Small tables with named rows and columns. After each table, cells are looked up by row and column.

pef =
|  | tineni | papoviv | nidof | gabetag | numes | pemi | roz | sak |
|---|---|---|---|---|---|---|---|---|
| togum | 144 | 108 | 138 | 124 | 124 | 162 | 112 | 97 |
| misom | 166 | 46 | 214 | 143 | 76 | 218 | 84 | 159 |
| gofaled | 105 | 127 | 127 | 132 | 116 | 81 | 120 | 163 |
| lav | 147 | 63 | 198 | 135 | 74 | 180 | 93 | 176 |

togum, sak -> 97
gofaled, roz -> 120
misom, sak -> 159
togum, gabetag -> 124
gofaled, numes -> 116
gofaled, sak -> 163
Row with the largest gabetag: misom

Table ruk
,gisozo,levena,tovumo,vimob,vabare
vod,146,145,132,238,144
kubona,131,93,118,146,129
gepase,136,141,148,36,138

vod, vimob -> 238
kubona, levena -> 93
gepase, levena -> 141
gepase, vabare -> 138
vod, gisozo -> 146
kubona, tovumo -> 118
kubona, gisozo -> 131
vod, vabare -> 144
gepase, vimob -> 36
vod, levena -> 145
gepase, gisozo -> 136
kubona, vabare -> 129
vod, tovumo -> 132
gepase, tovumo -> 148
kubona, vimob -> 146

visoniv =
	pes	ved	botuzot	rogiri	pup	gidos	lenago	fak	sokinod
mitave	-0.35	0.08	-0.38	-0.01	0.29	0.15	-0.34	-0.17	0.29
kam	-0.69	-0.18	-0.83	-0.52	0.39	0.27	0.07	-0.21	-0.21
moto	0.38	0.73	0.70	0.73	-0.92	-0.27	0.60	0.39	0.06
gab	-0.33	-0.47	-0.18	-0.11	0.31	-0.14	0.38	0.14	-0.33
gede	0.20	-0.28	0.29	0.08	0.40	0.24	0.24	-0.18	-0.05
nozis	-0.19	-0.56	-0.05	-0.17	0.41	-0.21	-0.20	-0.16	-0.18

pes of mitave: -0.35
sokinod of nozis: -0.18
botuzot of gede: 0.29
gidos of nozis: -0.21
rogiri of mitave: -0.01
rogiri of kam: -0.52
ved of gab: -0.47
lenago of nozis: -0.20

rigobu:
columns: narod, nev, direfu, dip, gegate, goguz
surube: [0.19, 0.34, 0.22, 0.23, 0.24, 0.26]
miruzi: [-0.64, -0.41, -0.41, -0.40, 0.21, 0.06]
tukesir: [0.02, 0.82, 0.00, 0.35, 0.21, 0.48]
dufo: [0.42, 0.06, 0.18, 0.13, -0.47, -0.36]
sor: [0.49, 0.30, 0.52, 0.42, 0.52, 0.42]
zofima: [-0.85, -0.50, -0.52, -0.51, 0.40, 0.24]
zis: [0.45, 0.43, 0.47, 0.46, 0.54, 0.51]
dumig: [-0.65, -0.41, -0.46, -0.42, 0.10, 0.02]
non: [0.41, 0.33, 0.46, 0.37, 0.45, 0.37]
muga: [0.84, 0.43, 0.40, 0.44, -0.67, -0.40]

What is the narod of sor in rigobu? 0.49
What is the nev of miruzi in rigobu? -0.41
What is the dip of surube in rigobu? 0.23
What is the direfu of zofima in rigobu? -0.52
What is the gegate of tukesir in rigobu? 0.21
What is the goguz of miruzi in rigobu? 0.06
What is the nev of zis in rigobu? 0.43

kip:
cols = fel, dobe, lumuvam, buse
vabup: [79, 55, 33, 18]
piz: [33, 34, 36, 41]
sobu: [36, 48, 54, 45]
tirov: [23, 31, 41, 60]
zaz: [33, 76, 92, 38]
magir: [72, 48, 30, 24]
mipopi: [34, 34, 40, 36]
tigu: [10, 22, 48, 74]
kog: [30, 38, 54, 32]
bezufed: [23, 34, 43, 60]
nibel: [33, 39, 40, 44]

piz, buse -> 41
kog, dobe -> 38
sobu, buse -> 45
kog, fel -> 30
sobu, dobe -> 48
mipopi, lumuvam -> 40
nibel, fel -> 33
vabup, fel -> 79
bezufed, buse -> 60
vabup, buse -> 18
tigu, lumuvam -> 48
magir, fel -> 72
bezufed, lumuvam -> 43
mipopi, buse -> 36
mipopi, dobe -> 34
tirov, buse -> 60
vabup, dobe -> 55

nif
|  | taviraz | ves |
|---|---|---|
| topune | 18 | 304 |
| fedonuz | 208 | 346 |
| dizatof | 511 | 997 |

fedonuz, taviraz: 208
topune, taviraz: 18
topune, ves: 304
dizatof, ves: 997
dizatof, taviraz: 511
fedonuz, ves: 346

gagomot =
	pul	nik	neni	penikef
bak	87	-36	-24	6
lof	88	61	34	-3
lunizo	87	11	-57	-32
mas	87	31	-24	-9
siseb	87	2	-48	21
fiz	89	49	3	-27
vopud	88	35	-19	-13
tenapob	88	0	-49	23
miv	89	58	29	-10
masidok	88	-39	-23	19
zofe	88	-42	-26	-27

lof, nik => 61
bak, nik => -36
lof, pul => 88
bak, pul => 87
masidok, neni => -23
vopud, pul => 88
mas, pul => 87
miv, penikef => -10
lunizo, nik => 11
miv, neni => 29
masidok, nik => -39
mas, neni => -24
masidok, penikef => 19
miv, pul => 89
mas, penikef => -9
siseb, pul => 87
fiz, penikef => -27
mas, nik => 31
vopud, penikef => -13

